Small tables with named rows and columns. After each table, cells are looked up by row and column.

Table riduzam
cols = mizeg, zut, lerorez
moz: [113, 121, 136]
panoda: [154, 206, 138]
pira: [166, 129, 157]
dar: [149, 50, 166]
nor: [129, 85, 157]
sivuv: [145, 149, 156]
zereta: [116, 149, 125]
somot: [108, 145, 134]

zereta, zut -> 149
somot, mizeg -> 108
sivuv, lerorez -> 156
somot, lerorez -> 134
moz, lerorez -> 136
pira, zut -> 129
panoda, mizeg -> 154
nor, zut -> 85
pira, lerorez -> 157
sivuv, mizeg -> 145
dar, lerorez -> 166
dar, zut -> 50
zereta, lerorez -> 125
moz, mizeg -> 113
dar, mizeg -> 149
somot, zut -> 145
Row with the largest zut: panoda

dut =
columns: vif, porikog, viz, gur, simave
mapo: [159, 175, 81, 219, 189]
pif: [117, 108, 159, 73, 62]
sul: [109, 147, 51, 169, 190]
bir: [45, 148, 68, 108, 154]
gazadad: [51, 184, 106, 103, 118]
fito: [38, 116, 112, 65, 124]
kib: [135, 228, 96, 250, 196]
kad: [41, 101, 175, 27, 68]

porikog of sul is 147
gur of sul is 169
viz of mapo is 81
porikog of gazadad is 184
vif of kad is 41
viz of gazadad is 106
viz of pif is 159

Table zotu
fields: naf, notesa, kag, pafa, lufatir, nodo
muduku: [3.3, 8.1, 6.9, 6.9, 6.9, 7.0]
nub: [5.5, 6.1, 3.3, 3.3, 3.3, 3.1]
puvube: [7.7, 6.7, 4.2, 4.3, 4.1, 4.0]
vov: [2.5, 7.7, 5.2, 5.2, 5.2, 5.2]

What is the naf of puvube in zotu? 7.7
What is the lufatir of puvube in zotu? 4.1
What is the notesa of vov in zotu? 7.7
What is the pafa of muduku in zotu? 6.9
What is the lufatir of nub in zotu? 3.3
What is the kag of puvube in zotu? 4.2
What is the lufatir of muduku in zotu? 6.9
What is the kag of nub in zotu? 3.3
What is the naf of nub in zotu? 5.5
Row with the largest nodo: muduku

Table dosi
           fazeg      dok      ved
kog      -51.316   32.858   38.897
kovu      27.601  -26.949  -34.293
zenili    31.644  -54.182  -13.685
lazi      37.860  -60.524  -18.376
nasot     44.159  -65.381  -23.093
pinu      41.010  -57.378  -31.279
sese       0.746  -27.445    4.349
zivizek  -11.323   18.323   31.477
zefitug   53.170  -92.611  -48.260
bil       21.292  -46.345   -7.458

ved of bil = -7.458
dok of bil = -46.345
dok of nasot = -65.381
ved of nasot = -23.093
ved of zivizek = 31.477
dok of zivizek = 18.323
fazeg of zivizek = -11.323
ved of kovu = -34.293
ved of lazi = -18.376
dok of kog = 32.858
fazeg of sese = 0.746
Which row has the largest fazeg? zefitug

radakem:
	rokudip	tel	zom	reg	pim	tora	lol
kib	99	140	147	39	181	149	67
fomidas	63	185	96	135	165	149	52
bikotu	118	136	90	225	73	102	158
nezes	67	201	148	122	171	151	82
pasumeb	62	211	145	150	162	147	91
fab	175	47	127	82	91	99	160
zuzaga	102	142	157	45	176	146	81
mevar	110	133	74	201	90	111	125
reke	154	83	96	180	62	91	175
tetof	64	185	110	117	173	153	52
lor	66	197	142	119	172	151	76
ketatuv	175	61	102	184	41	78	203
dobap	74	182	143	91	178	151	67
karu	84	173	86	209	110	123	111

pasumeb, lol: 91
bikotu, rokudip: 118
nezes, reg: 122
nezes, rokudip: 67
karu, rokudip: 84
tetof, pim: 173
fomidas, lol: 52
zuzaga, reg: 45
mevar, reg: 201
reke, pim: 62
reke, tora: 91
dobap, pim: 178
bikotu, tora: 102
kib, pim: 181

kavanin =
cols = sipepad, zet, mub, tul, kon, lodaver
buv: [-47.4, 38.9, -24.8, 49.0, 3.8, 2.3]
repi: [59.4, -9.8, 35.1, -27.2, -2.2, 6.9]
duv: [-37.9, 32.3, -29.7, 40.5, -21.6, -30.7]
pakenen: [26.7, -19.6, 1.9, -71.1, -57.1, -3.3]
vipate: [30.3, -14.6, -3.0, -50.2, -66.5, -41.0]
retazo: [11.2, 1.1, -7.9, -18.3, -45.6, -33.3]

What is the tul of pakenen in kavanin?
-71.1
What is the mub of pakenen in kavanin?
1.9
What is the zet of buv in kavanin?
38.9
What is the lodaver of buv in kavanin?
2.3
What is the mub of retazo in kavanin?
-7.9
What is the tul of buv in kavanin?
49.0
What is the lodaver of pakenen in kavanin?
-3.3
What is the kon of pakenen in kavanin?
-57.1
What is the tul of duv in kavanin?
40.5
What is the sipepad of buv in kavanin?
-47.4
What is the kon of retazo in kavanin?
-45.6
What is the kon of vipate in kavanin?
-66.5
What is the tul of repi in kavanin?
-27.2
What is the sipepad of duv in kavanin?
-37.9
What is the zet of duv in kavanin?
32.3
What is the kon of buv in kavanin?
3.8
What is the mub of repi in kavanin?
35.1
What is the sipepad of pakenen in kavanin?
26.7

